The four nearest rows among all rows above each row, by straight-line distance, nearest first (none for the first five rows)
1: [  0 -14   9   8 -16  13   2  -6   3  12   6  -3   1   1 -15 -19   5 -14
  -2   7  13 -12  12   1  -6   0   0   1  -4 -11  14  11   8  18  12   1
  -7  14  11  22  -3  11 -18   4  -1   2  -7  -3  -5   4  -7  -1   6   2
   3  30   2  14]
2: [ -2   7   5 -11  25  -3  -7  -9  -1 -12  -2  12   5  -6  16   0 -14   0
   8   8 -37  -7 -12  19  -7  17  15   8  16  16 -16  -1   4  13   5 -24
  26  -5   1   0  29   7   5 -14 -12 -12  -1 -21   1 -20  -7  16 -15   1
  -3   4  19 -16]
3: [  4  21  -5   2  30  -8 -13   1   0  -7   2  24   3   5  -2  -6  -6  -1
 -18   3 -16  58   9  -3   6  -3  -1  -3  13   9 -26  -8  20  16   0  -9
  17 -11 -26  -3  27 -22 -11  -4   1  -7  11 -19   2   1   7   6  -5  -1
  -6 -31  17  -7]
4: [  0  -5  -2   3  18  11  -3   1  -3 -24  -3   5   2  -4  13  11  -5   5
 -15   0  11  47   4  -8  23  21  10  -3  10   9  -9  -6  -5   4  -3  -3
  11 -20  -2 -14  20  -7   6  -5 -19 -16  12 -14   6   0 -19  -4   4 -17
   0 -61   2  -9]
5: [  3 -15   7  13  18  -4   1   2  -6   7  -6  -2 -12  17  -3  -4   4 -10
   0  -1  21   5  -8  12  23  -2  -4  -6 -13 -17   3  12  14  21  12   7
 -11 -17   1   8  15 -21 -15   0   9 -12 -12  -3  16   8  -3   4  13   2
  -8  -6  -3  17]
6: [-10 -24  -6   9  38   0  24  21   9  15 -20  19  -2  -8 -13 -27  -6  -5
  10  34 -53 -43  15   3 -27   9  -2   6 -17 -23  -2 -13  16  36   7  -7
  14   7  -1  15  22 -20  24  18   7  -3   9   3   2  24  -1   0   3   5
  -8  19  34  11]	1 2 5 3
7: [-15   0 -18   1  28  -4  -2  10  -6  -4 -16  16   0   0 -15 -10   9  11
  15  19 -63 -54  -7  18 -31  18  -6  21  -3 -25  11  -2 -20  13  11  -7
  16  -4   8  12  18 -10   9  -9  16  -8   5   0 -15  -3 -14  -2 -26   0
   4  62  15  22]	6 2 1 5
8: [  5 -10  -1  13 -27  15 -13  -6  18  22 -13 -22 -12  11   6  18  -9  -4
  16 -25  40 -52  12  16 -28   4  -8  -3 -24  14   8   4  19 -18  -4  -4
   2  -7   5  -6   3  29  -1   2   1  -1  -9   1   5  16   3  -9 -18  -6
   3  49  -3  10]	1 5 2 7
9: [  0 -19  -4  10  30   6   8  13  -8  -5  -8   4  -9  12  -3 -15   8  -5
   2  -6  22 -10  -6  -1  21  -6  -3 -13 -19 -18   1  16   2   8  -3  -5
 -15 -17   5   7  21  -4  -2   4   5 -13  -4   0   0   7   0   0   1  13
  -5  -9  -5  10]	5 1 4 3
10: [-10  -7  10   7   0  12  -1  -8  11  15  -2  11   0   8   4  -4  -4  -1
   6  -7  12 -33  16  11  -9  10  -4  -5 -13  -9  -1  -2  12  23   6  13
  -9  -6  -6   0  19   4   3  17   1   7  -6  18  10   7   1  -8   7 -10
   5  18  -3   6]	1 5 9 8
11: [ -2  16  -3 -21  29  -5  -6  -9  18 -15 -20  12   1  -5 -15  -6 -32   2
  -4   5 -22  -7   3   4  -3  10   2  15  24  13 -21   0  15   4  -2  -8
  19 -10   0  -6  53 -10  -1  -8 -10 -28  -2  -6  -1 -10  -4   8  -5  -4
   0  13  18 -19]	2 3 10 4
12: [ -1  -3  -8  -1  49   7   7  23  16   3 -21  27   1   9 -11 -10  -4  -7
 -12  17 -43 -35  -4  -7  -6  26   7  12  17   1  -8   3   3  28  -2 -17
   9 -20  -4  -5  33 -22   3  -6 -13 -22  -4 -20  18  -4  -8   6  -9   6
   5  14  19   3]	11 2 6 7
13: [ -5  -9  -7  -5  15   4  -4   4   2  -5 -15   8  -5   0 -21  -2  -9   0
  -4   1  -5  10  25   9   7   2  -9   2   3   3   0   0  11  10  -1   1
  15 -22   5  18  15  -6  -6 -15  -4 -17  -2   2   9  14   7   1  -2  -2
  -3  -6  -1  -9]	5 9 11 10
14: [ 17   6   4   0   7  -3  -3  -3  -3  -9  11 -14 -22  14 -11  10  27 -23
   7   3  36  11 -10  -2  30   2 -11  -5 -16   2   7  11  21  18   3   0
  -8  -3   1  10  -3 -16  -3  10  10   0  -4 -10  18   2   9  20  16  13
 -14  21 -22  14]	5 9 1 13
15: [ -8  -8 -12   8 -34  -1   3   3   0  20  -1  -5 -18  14 -18   3 -10  -7
  35 -15   0 -10  -7   6 -27  13 -18  13 -16  10  13  10   2   9   1  -5
  20 -32  15  22   0   2 -24   2 -16 -12 -15  -7  12   8   0  -5   8  -6
   0  63   4   9]	1 8 10 13
16: [ -1 -18  11  -6   2   7   7  -5   3   5 -34   5   7 -10   4 -16  -8  -7
 -12  16 -35 -53   3   7 -27   7   4  18 -18   0 -20   0  -4   5 -13   7
   6  -6  -6  17  25  17   6   3   1  -9   4  15  13  23 -12  -8   2  -5
   3   1  19   8]	10 6 13 12
17: [ 11   9  13 -18  27   0   6   0   9  -2 -10   3   2  15  -4  -8  -1  -4
   1  -3  15  -3 -10   8  24   3  -6  -3   3 -14   8  12   6  19   2  -1
   2  -5   8 -16  16 -12  -3   1  17  -8  -3 -20   3  -2   2   2 -15   5
  -4  25 -10  20]	5 9 14 13
18: [-10   3  -1  -7 -15 -13 -17   6   8  17  -7   9  -4  -5 -20  18   1   6
  12 -13 -36 -12  22   0 -32  -5   6  17  11  13  -9   0   2  -5 -13 -11
  27 -15 -11   6  -7  14 -17 -12 -12  -6   7  -6  -7  -7  -5  -5  -2  -7
  11   0  15 -10]	13 2 11 16
19: [ -7 -12  -2  11  12   8  -7 -11   4   5   7  -8   0  -6   3 -16  -2   6
 -22  12  26  12   4   0  12   5 -14  -9   0 -13  -6  -6   1  -3   6   7
 -25  -2   4   1  18  13 -12  -6  -2   2   2  22  12   1  -8 -17  20  11
  -7 -34  -5  -2]	9 5 13 10
20: [  8   1   1   3 -19  -9 -20  13   9   1  -8   2  -7   4  -1  11   4   8
  11 -13 -22 -37  10  13 -24   8 -14  33 -19  27  -1  27  23  -3   3 -13
  26 -23  16  22  11   1 -23   3  -8  -9 -22 -19   7 -11  -5  12   8 -22
   9  63  -3   1]	15 18 8 1
21: [  3   4  -1   9  -9 -13   6  10  -3  -1   3   3 -10 -10   0   1   4   6
   4   3 -13 -53  -2  14  -2   0   3   2   0 -12   4  -1  -3   7  -6  -6
  -4  12   2   4  11  15   2   2   5  12 -12   9 -11  -8  -2  -1 -27   2
  -3  52   2  25]	1 10 7 17
22: [ 10  19   8 -13   2  -9  11  -4  -5 -12   1  -2  -5  -9   6  -4  13  -1
   7  -9  27 -12 -16   3   0  23  -2  -2  -8   6   5  -1 -12  -5   3 -18
  -2  -2  10  -7  15  -5 -27  -6   8 -23 -27 -22   7 -19   5  10  -8   4
   1   6   0   0]	17 9 5 14
23: [ -2   6   4 -12  -2  -4  -2   4  -8   0  24  -4   4   4   0   2  -3  -6
   9  -6  20   2 -29   9  28  23  -6  -5  12 -12  -2   7   3   5  10   1
   4  -6  10  -4   4 -13  -1  -6   8  -4 -27 -27   9 -17   1  10  -4  18
   5  38 -24   4]	17 22 14 5
24: [  3  33   7  -1  23  -4 -18 -13  19   5   0  24  12   0  -3  11  -4   3
  -3  -3 -17  63  11   1   8  -3 -15   0  16  25 -25  12   7  29  -8   1
  14 -14 -11   1  27   5 -21  -2 -13 -14   0 -29  16 -13 -13  11   0  -4
  -3 -51  -1 -17]	3 4 13 2
25: [  2   5  -6  14  16   6  -8  -3  14   5 -11   8  -8 -14  -8   4  -6  11
  -1   5 -32 -15  34   4 -20   3  18   8  -9  16   0  14   9  10   0   3
  11 -20 -13  10  15  -8  -7  -7 -11  -9  -5  -7  -5  22 -22   4 -13  -9
  14   3  11  11]	13 18 16 10
26: [ -1  19  -5   5   2  14  28   4   7  -5 -10  14  -8   0   3 -21  -9  30
  24  21   8  39  31   6  18 -41 -17 -14   2   9 -12  19  10  34  -6   1
  -4  10 -12   6  31   7  10   5  -1  21   7   3  18  30 -21 -11  18 -11
 -13 -35  15 -30]	13 19 3 24
27: [ -1   1  13 -18  23   2  -8  62  -3   4   2  -5  -7  15 -11  -3   3  -9
  -1  -2  10  12   3  -1  29  -1   3   7  -1  -2  17   5  -1  17  17   2
  -7 -17   3  13  12  -4 -16   0   3  -8  -5   0   8   7   4   7  17  13
  -9  11  -9  12]	5 9 17 13
28: [  7 -17   3  -8 -21 -16  -5 -12   0   7   6 -37 -18   0  -3   0  -4   2
  25  -8  56  14  -1  -6  24 -17   3   4  -2   6  27   6  -1  11   8  11
  -3  14 -12  25 -57  11 -16   1   8  16 -20   0  -1  -3  10  -9  13   2
  14   9  -6  16]	1 14 5 23
29: [  3   9   9 -14  41   6   5  22  -6 -18  -3   7  -6   1 -31  -7   9   5
   4   0 -36  -5 -13  14   6  20   6   7  22  -7 -22   9   7  24   2 -10
  23 -14  -3  -2  25 -18   2   2   8 -11 -13 -20  14  -2   3   9  -3  13
  -5  11  14 -19]	12 2 11 13
30: [ -2  10  -3  26   1   5   5  -3  20   3  -3   6   1  -2  -2 -17 -13   9
  -1  -6  21  27  13 -18  23 -15 -16   0 -12  32  -8  -8  18  12 -15   9
 -14  -2  -3  12  -7   4   0  -8  -8  -7   4  11  21  12 -10   1  27  -9
  -8 -32  -7 -20]	19 13 26 4
31: [ -1  10   5   3   9  -7 -16  -9   6  -8 -19  12  -8   6  -3  19  -2  -3
   5   3 -13  19  27   3 -13   4  -3  29   1  18 -17  -4   2  11  -9 -13
  21 -22  11  13  15   9 -10  -5  -9   0   8 -16  -1  -3 -14  -3   7  -6
   5  -5  -4 -16]	13 18 25 2
32: [ -5  -8  -7   8  31   6  -3  -2   8   6 -20   8 -11  13  -6 -21 -17  -6
   1  -3  30  -3  -7   4  35   6   1  -8 -17  -9  -5  11   8  25   7  21
 -12  -3 -14   7  18 -32  -3 -12  19   4   2   7  11  15  -1  -4  11   6
   0  14   9   6]	5 9 17 10
33: [ -2   7  13  11  24  16   1   1  16 -11  14   2  -8   7   5 -11 -10  -3
  -3   4  41  27   9   2  47   8 -13 -17 -10   4  -9  20  13  34   5  17
  -7 -10  -7  10  42  -9  -3  11  12  -1 -10  -6  21  13   7   8  11   9
  -5 -10 -11  15]	5 32 9 14
34: [ -4   6  -5  16 -30   0   0   1  16  -3 -14 -17 -21 -13  -1  11   5   3
  33 -16   9 -62   4   0 -29  -7  -6  33 -20  20  12  -7  -5 -18   5 -13
  16   0   0  19   1  14   1  -5  -5 -11  -4  -4 -11  -3   0   5 -11 -13
   7  63  10   8]	8 20 21 15
35: [  1 -10  21  29 -22   6   0   1  14  13 -15  12   6  12  -2  -1  -6  -6
   2  -7  27 -42  17   4 -14   6  11  -3 -20   1   4   3   5   2 -11  -1
 -18 -14  -3  13  26  22  -1  -5  -5  -3   0  25  11   5 -16  -6  17  -9
  10  28   7   6]	10 1 8 16
36: [  3   8  10  -9  33  11  -5  23   0   2   1   9 -19  17  -1 -11   6  -5
  17  -4  18   7 -12  -9  27   0  -4 -12  -6 -12   7  13   9  13  14  -3
  -5   8   8  -4   1 -21   1   7   9  -4  -6 -22  13   6  11   3  17  15
 -11  20   3  13]	17 5 27 14
37: [  1 -11   7  -1 -21   2  -8  11  15  17  11 -13 -14 -10  -5  -9   3   1
   3   0 -45 -63   5  -5 -10   2   7  13  -8  -6  18   1   8  -4  -4  -1
  -2   0  -7  -1 -28  -9  -7   7   8  12 -20  -1  -1   5  -2 -10   2   2
  10  63   5   4]	21 1 34 20
38: [ 13  -1 -22 -17   0   1  -2   1   6  -2  18   6  14   0  -4  16 -10   7
 -26  -7  11  25   4   0   6   7 -15   9   4   6 -10   9   8 -19   5   0
  17 -19  -3  -9  22   5 -15  -2 -14 -24  10 -17   8 -18   8  23   7  -1
  15 -24  11 -13]	13 4 3 31
39: [  9   6   9   9 -40 -10  -4   6   0   0  -5  21 -14  -7 -10  21  -8   0
  -1 -17 -15 -37   0  12 -26   5  -3  38   1  18  10   7  -7  -5  -8 -20
  29 -10  21  14  12  -7  -7  -3 -12 -15  -7 -11 -10 -16 -10   9 -13 -14
  26  37  -2  -1]	20 34 18 15
40: [  0   8   3 -16  25  -3   2  17  -8  -9  -1  16  -9   3  -3  -2  -9  -2
 -22  -8 -33  28  -9  -7  11   8   4 -16  30  -8 -13 -15  -4  -2   0 -13
  -9  -1  -7   1  20  -5  -1  -7  10 -20  -5 -18   4 -16   7 -12  -4   0
  -9 -34  21  -5]	3 4 29 13
41: [-15   8   1   1   5  28  14   5  -1   2 -10  -1   3  -4   1  -6  -2  -5
  -5   0 -32  12  30   2   1 -14 -15   1   4   7 -18   4  -4  30  -5   8
  10  -9  -6   6  19   1  -1   4  11  14  11  11  10  27 -32  -5   9 -15
  -7   1  15  -8]	13 25 31 26
42: [ -7  17  -3  -7  31  -1   2   2  -8 -12  -5  15  -4  -2 -15   6 -28  -6
   5  13 -26 -10 -14  -3 -13  17  -6  19   7  10 -15   9  14  32  -8  -5
  28 -11  -5  -2  36 -14  -8  -5   2 -17  -2 -29   5   1 -14  36   7 -22
  11   8   5 -11]	11 2 29 12
43: [ -9  -6  12  22   4  -1   9  -1  12   9   3  -9 -15  -7  -4 -14 -13 -13
   7   5 -16 -45  14  18 -18  14  -4   3  -9  -9   6   2  11  25   5   9
  18   7  -2   5  13 -18  -4  -8  15   7   7   9   6  24   2  14   6  -9
   4  48  14  -3]	10 1 21 37
44: [  1   3   6   1   7  -8   0  -4   5 -10   6  -7   3   5  -3  -5   4 -15
 -16  -7  48 -11 -30 -11  19  22  -1   2  12 -15  14  -3   3   7  -4   1
 -22   0  -1  -1  27   2  -9   5  10  -8 -17 -24  -3 -13   6  -2  -3  14
  -7   9   6   9]	22 17 23 9
45: [-11 -10  -1   8 -15  -1   2  -1   6  16  -3  -3   0   2 -15 -18  -5  -6
   5   4 -23 -45  13   1 -12   4  -1  -6  -3 -13  -2  11   6  24   1  -3
   5  -9   7  16  15 -16   6   2  -4  10  15   6   5  27 -12   3   8   6
  -2  32  12  12]	43 10 1 16
46: [ -1  12  11 -28  37  -5 -21  -4 -11 -11   6  10  -6  17   7  15   2  13
 -13   5 -11  41  -6  -5  27  -4  -2   8   9  20  -6  -3  15  20  -5   6
  10 -12 -10 -16  19 -16 -13   9  -9  -8   9 -38  25  -8  -9  17  -9  16
   4 -63   5  13]	3 24 4 40
47: [ -6 -18  11  16  -9  23  10  -5  -2   8  -1   1  -2  12   7 -20  -2 -10
  -9  13  21 -29  15  10  -3 -16  -3  -8 -19 -15   5  -8   8   4   5   6
 -15  -3 -11  11   5 -12  10   7  12  -4   7  26   1  26  -2   5  23  -6
   0  19 -10  -2]	10 1 35 45
48: [ -3  -6  -1 -10  21  10  13  -4  -6  -5   4   3  15   1   4 -20  11  19
 -16  11  49  33 -18  -2  33   9  -4 -22   7  -9  -2   6   3  13   7   1
 -13  15  -1 -25  13 -15  15   6  19   4  -7  10  11  -3   8   9   8  10
   8 -41  -8   0]	19 33 9 5
49: [ -6  -4   7  10  -7   4   8   4  14   5  -5   9  -6  19   4   2 -11 -11
  -5  -8  18 -22  17  -9 -17   0  -3 -14 -21 -12  -1   4  14  12   7   0
  11 -15   1  28  21   2  -7   2  -2 -10  -7  13   4  21 -12   6  15 -10
  -2  39 -10   3]	10 35 47 1
50: [ 10   0   3   2  12  -6  -4  13  -2  -4   9 -12 -12   6   0  -6  -6  -4
   7   3  25  -8 -19  -7  26   4  -6   0   4 -17   9   5   6  10  11   1
 -12  -3   3   4 -14 -27  11   0  -2   9   5 -16  22   4  12  11  10   8
 -13  43 -22  23]	36 14 23 17
51: [-14  33  -8   2  32  10  23   6   6  -2   1  40  -1   8 -11 -12 -14   6
 -14  14 -38  63  16   2   6 -19 -14 -10   8  -2 -35   5  25  54 -10 -10
   3  -5 -12  -8  63 -16   3   5 -21  -3   7 -17  19  14 -11  26   8 -10
 -16 -30   6 -19]	3 24 26 41
52: [ 16   7  -1  -2  35   6   6  -6   4   2  -2  15  -2 -16  -5  -7 -15   5
 -20  23   4  38   8   6  26   0 -11  -6   9   1 -17   0  11  46   2   5
  -8  -6  -1  -5  40  -1   8   0  12  -8  14 -12  15  15   4   5  13  -3
 -12 -34   3  17]	33 3 13 4
53: [  5   3   7 -22  47  -2  15  15 -11   0  12  -2  -9  -1 -14 -12 -12   0
  12  14 -57 -24  -7  17   2   2 -11   9   7 -11  -2  -7  -2  39 -11  -9
  24 -29   5  -6  41 -38   2  17  11   0 -22 -22   5   8  -4  10 -14   5
  -8  31   1   1]	29 12 42 17
54: [  4   5   3 -19   8  -2  -2  11 -15   8  17   2 -11  -3  -6   9  15  -5
  12  25  -7 -26 -30   6  -5  25  -1   8  -2   4   5   8   3  25  -1 -13
  17   0   7  -3  27 -11  -4  -1  19 -12 -18 -36  -8 -27   8   5  -6   9
   6  62   2  -5]	23 22 17 21
55: [ -1   9  -3   6   5  -1 -15  -4   5  -3 -14  15  -2  -5 -11  12   1  -5
  11   0 -53 -21  27  20 -28  -9   1  16  -2  25 -26   0  11   4 -27  -9
  26  -5  10   3  18  22  -7  -6 -17   8  14   2  -7   4 -21  -6   0  -8
  -2  15  12 -10]	18 31 25 2
56: [ -1  17   4   2  19 -17  -7   5  13  12 -25  30  -7 -10  -8  -2  -4  -5
   2  -4 -39   3  13  -9 -28  20  -7  27  10  16 -32   6   5   8  -4 -11
  32   0   5  -7  34   4 -13  -4   9 -17  -1 -30 -15  -6 -18  20 -20 -13
  10   6   5  -6]	42 31 11 2
57: [  4  -8   7  -6   0 -17 -15   8  -4   7  -5  -6 -11  16  -5  15  19  -5
   5   8  30  16  -9  -3  25   3   5  -8 -27   7  21  -2  15   4  -4   5
  -5 -23  -1   4   8   1 -10   2   7  -7   2  -4   6   1   9   5  -1   6
   1   4 -17  13]	14 5 9 27
58: [ -3 -15   1   1   5   4  22   1  10   2 -10  11 -11  -7   1 -36 -11  -6
  17  20 -35 -63   9   8 -39  15  -4  10 -10 -15  -4  -7  14  22   2  -4
   9   8   3  15  -5  13   4   6  13   8   3  16  -9  20   7  -7 -18  -6
   5  55  16   4]	43 45 6 21
59: [ -9  -5   8  -2  -8  13   8  -3   5   9 -26   1   3  -3   5 -12  -1   5
   5  18 -38 -49  16  -7 -42  17  -4   8 -13  11   3   4 -16  11  -3   5
   7 -12   2   4  32   5  -2   6  12   0   0  14  -9  24   4 -12 -17  -6
   1  13  15  12]	16 45 58 25
60: [-10  -1   0  -5  24  -1  -6  15  -6 -20   7  23  -9  -3 -12 -13 -11   0
  -9  -4 -35 -17 -30   0  -9  22   5   7  33 -24 -14   5  -5  19 -12 -16
  22  -8   5   4  29  -5   9   5  -7  -4   2 -21  -3   2 -10   4   3  -6
  13  -3   3 -13]	29 42 2 12
61: [ -4 -12   3 -12  11  -8  -4   7  -6   2 -15  26   4  -1  -8  -3 -14  -7
 -10  13 -42 -33  12  18 -40   2   2  21 -21   6  -1  11   1  15  -5 -10
  20 -15  -4  12  20  17   4  -2   0 -11  -7   3   5  20 -12 -19  -1   7
   0  21  21 -14]	16 59 55 25
62: [ -3  14   8 -10  44 -15  13   7 -17 -15   4  12 -16   8 -16 -11   1 -17
 -10   1 -23 -20  -8  -1  -5  25  -3  -2  13 -11 -11  18   3  27  -5  -5
  20 -13  14  -1  27 -17   0  -3   5  -6 -10 -35  21   6 -12   5   1   0
   9  16  -3  -6]	29 60 42 12
63: [-20  21  -1 -11  18 -21  -5   4 -11 -20 -14  28  -4  -3  -7   3   0  13
   5  -4 -13  24  -9   5 -13  11  10  11   9   7 -15  -7   6   3  -6 -11
   7 -15  -2   0  32  -6 -22 -10 -12 -11   6 -18  10 -13  -4  -4  -5  -5
   8 -24  18 -10]	31 3 40 2
64: [-16  21  -3 -10  15  -3 -14 -10   0 -19   1  13  -2  -8 -10   3 -13  -2
 -11 -12 -29  49  13   0  -9  11   2  10   5  13 -22   4   2  12 -15 -11
  10 -16  10 -15  43  10  -9 -10 -15 -15   9 -16   2  -7 -17   6   6  -8
  12 -24   6 -11]	63 31 24 3
65: [  2  -4   1  -8   8   9  -4 -15  -1 -11   5   2  -4   9  -2   7  -1   7
  -5 -12  24  63   0  -5  26   2   5 -12   8  14   5  11  11  -1  -1   1
  -2 -28  -4   6  36 -20 -10  -3 -14  -8  -9 -29  20  -2 -12  26  22   6
  -7 -42  -5  -8]	4 46 38 24
66: [  1  -6 -13  10   8 -11  -2  -5  15  -6  -4  10 -10   0  -2 -14  -9  -9
  -1   1   1 -32  19  -8 -12  14  -2   5 -11  -5  17   5  15  14  -4   9
  -4   0   9  15  28  23  -4  -8  -1  -5   6   4   5  11   0  -7   0   0
   5  21   5   3]	10 49 1 45
67: [ -6   2   6   1 -15 -14 -12   0   0  -8   5  -9 -12 -11 -12  -3   8  -7
  16   4  11 -17  10   2  -8  -8  -3   1 -18 -15   7   5   3  13   0  16
   0 -17   9  19 -11  -1  -6   3  17  -1 -19   3   3  11   6  -7  -3 -24
   2  46 -17  18]	1 49 10 21
68: [ -4  15  10   3  -4 -10   9  -4   1   8  16  -4  -5  19   0  -6  17  -9
  -3  -8  35   4 -16   6  17   8  -1   6   6   6   0   3   0   1  11   2
   9  -2   0 -14  28  -8   5   4  16  -1 -11 -34  -4 -15   3  22   0  24
   9  13 -20   0]	23 44 17 22
69: [ -1  -2  -5  -9  58  -5   6  30   3  -3 -27  18   3  -9 -21 -26 -18  -3
 -16  13 -48 -57   0  -6  -7  17  12  11  -6 -21   2   3  11  45   4  -7
  22 -16   8  11  34 -26  -8   4   6 -18   6 -24  12  10  -5   2 -13   4
   2  34  17  12]	12 6 53 62
